[[112 119 131 127]
 [155 153 104 132]]
->
[[119 131]
 [153 104]]

[[132 133 129 127 129]
 [114 106 115 126 145]
 [122 112 114 125 145]
 [135 137 134 129 117]]
->
[[133 129]
 [106 115]]

[[124 132 122 130 134]
 [119 107 127 120 120]]
->
[[132 122]
 [107 127]]

[[136 129 115 133 151]
 [123 118 125 113 106]
 [128 136 126 116 122]
 [118 127 133 128 115]]
->
[[129 115]
 [118 125]]

[[139 131 134 131 127]
 [107 120 121 121 126]
 [119 132 123 123 125]]
->
[[131 134]
 [120 121]]

[[134 119 116 104]
 [121 111 121 111]]
->
[[119 116]
 [111 121]]
---
[[151 126 126 122 133]
 [151 124 121 112 132]
 [151 124 156 151 148]
 [151 129 133 116 123]
 [151 107 144 157 133]]
->
[[151 124 121 112 132]
 [151 126 126 122 133]
 [151 129 133 116 123]
 [151 107 144 157 133]
 [151 124 156 151 148]]

[[121 123 122 124 129 134 130 129 132 124 126 133]
 [123 133 134 127 129 126 125 128 127 127 126 125]
 [135 133 131 130 127 120 126 124 126 132 134 123]
 [113 137 141 125 131 129 124 127 127 121 120 123]
 [133 112 106 129 129 146 138 132 124 131 118 143]]
->
[[133 112 106 129 129 146 138 132 124 131 118 143]
 [121 123 122 124 129 134 130 129 132 124 126 133]
 [135 133 131 130 127 120 126 124 126 132 134 123]
 [123 133 134 127 129 126 125 128 127 127 126 125]
 [113 137 141 125 131 129 124 127 127 121 120 123]]

[[136 134 136 130 107]
 [128 127 132 127 124]]
->
[[128 127 132 127 124]
 [136 134 136 130 107]]

[[135 130 149 134 119 136 122 126 110 143 129]
 [123 149 134 140 125 129 138 138 142 112 126]
 [119 132 138 126 153 131 142 138 117 130 130]
 [117 128 139 148 125 118 111 130 130 120 114]
 [123  99 123 133 124 124 126 129 130 145 121]
 [127 128 126 124 157 132 139 134 115 136 127]
 [124 115 140 125 125 137 124 127 105 146 132]
 [123 138 127 143 152 129 134 140 125 128 114]]
->
[[123  99 123 133 124 124 126 129 130 145 121]
 [127 128 126 124 157 132 139 134 115 136 127]
 [123 138 127 143 152 129 134 140 125 128 114]
 [123 149 134 140 125 129 138 138 142 112 126]
 [119 132 138 126 153 131 142 138 117 130 130]
 [117 128 139 148 125 118 111 130 130 120 114]
 [124 115 140 125 125 137 124 127 105 146 132]
 [135 130 149 134 119 136 122 126 110 143 129]]

[[146 136 120 121 140]
 [152 139 117 118 145]
 [128 129 127 129 128]
 [133 127 133 123 134]
 [110 110 134 138 147]
 [148 137 119 124 144]
 [124 123 135 124 139]
 [104 106 123 150 153]
 [149 138 118 123 144]]
->
[[152 139 117 118 145]
 [149 138 118 123 144]
 [148 137 119 124 144]
 [146 136 120 121 140]
 [104 106 123 150 153]
 [128 129 127 129 128]
 [133 127 133 123 134]
 [110 110 134 138 147]
 [124 123 135 124 139]]

[[155 142 130 147 129 130 141 121 123 133]
 [120 129 122 124 115 115 130 136 123 121]
 [125 135 135 116 137 120 111 137 118 124]]
->
[[120 129 122 124 115 115 130 136 123 121]
 [155 142 130 147 129 130 141 121 123 133]
 [125 135 135 116 137 120 111 137 118 124]]

[[141 138 106 103 126]
 [120 121 118 116 132]
 [116 117 113 111 136]
 [148 143 120 119 120]
 [126 126 147 149 123]
 [110 112 144 145 131]
 [138 135 105 102 128]
 [122 122 108 105 134]
 [106 109 135 135 135]]
->
[[138 135 105 102 128]
 [141 138 106 103 126]
 [122 122 108 105 134]
 [116 117 113 111 136]
 [120 121 118 116 132]
 [148 143 120 119 120]
 [106 109 135 135 135]
 [110 112 144 145 131]
 [126 126 147 149 123]]

[[136 139 124 103 128 132 157 104]
 [124 128 132 144 132 128 113 137]
 [133 147 130 118 136 135 147 105]
 [127 129 129 131 129 129 126 128]]
->
[[136 139 124 103 128 132 157 104]
 [127 129 129 131 129 129 126 128]
 [133 147 130 118 136 135 147 105]
 [124 128 132 144 132 128 113 137]]
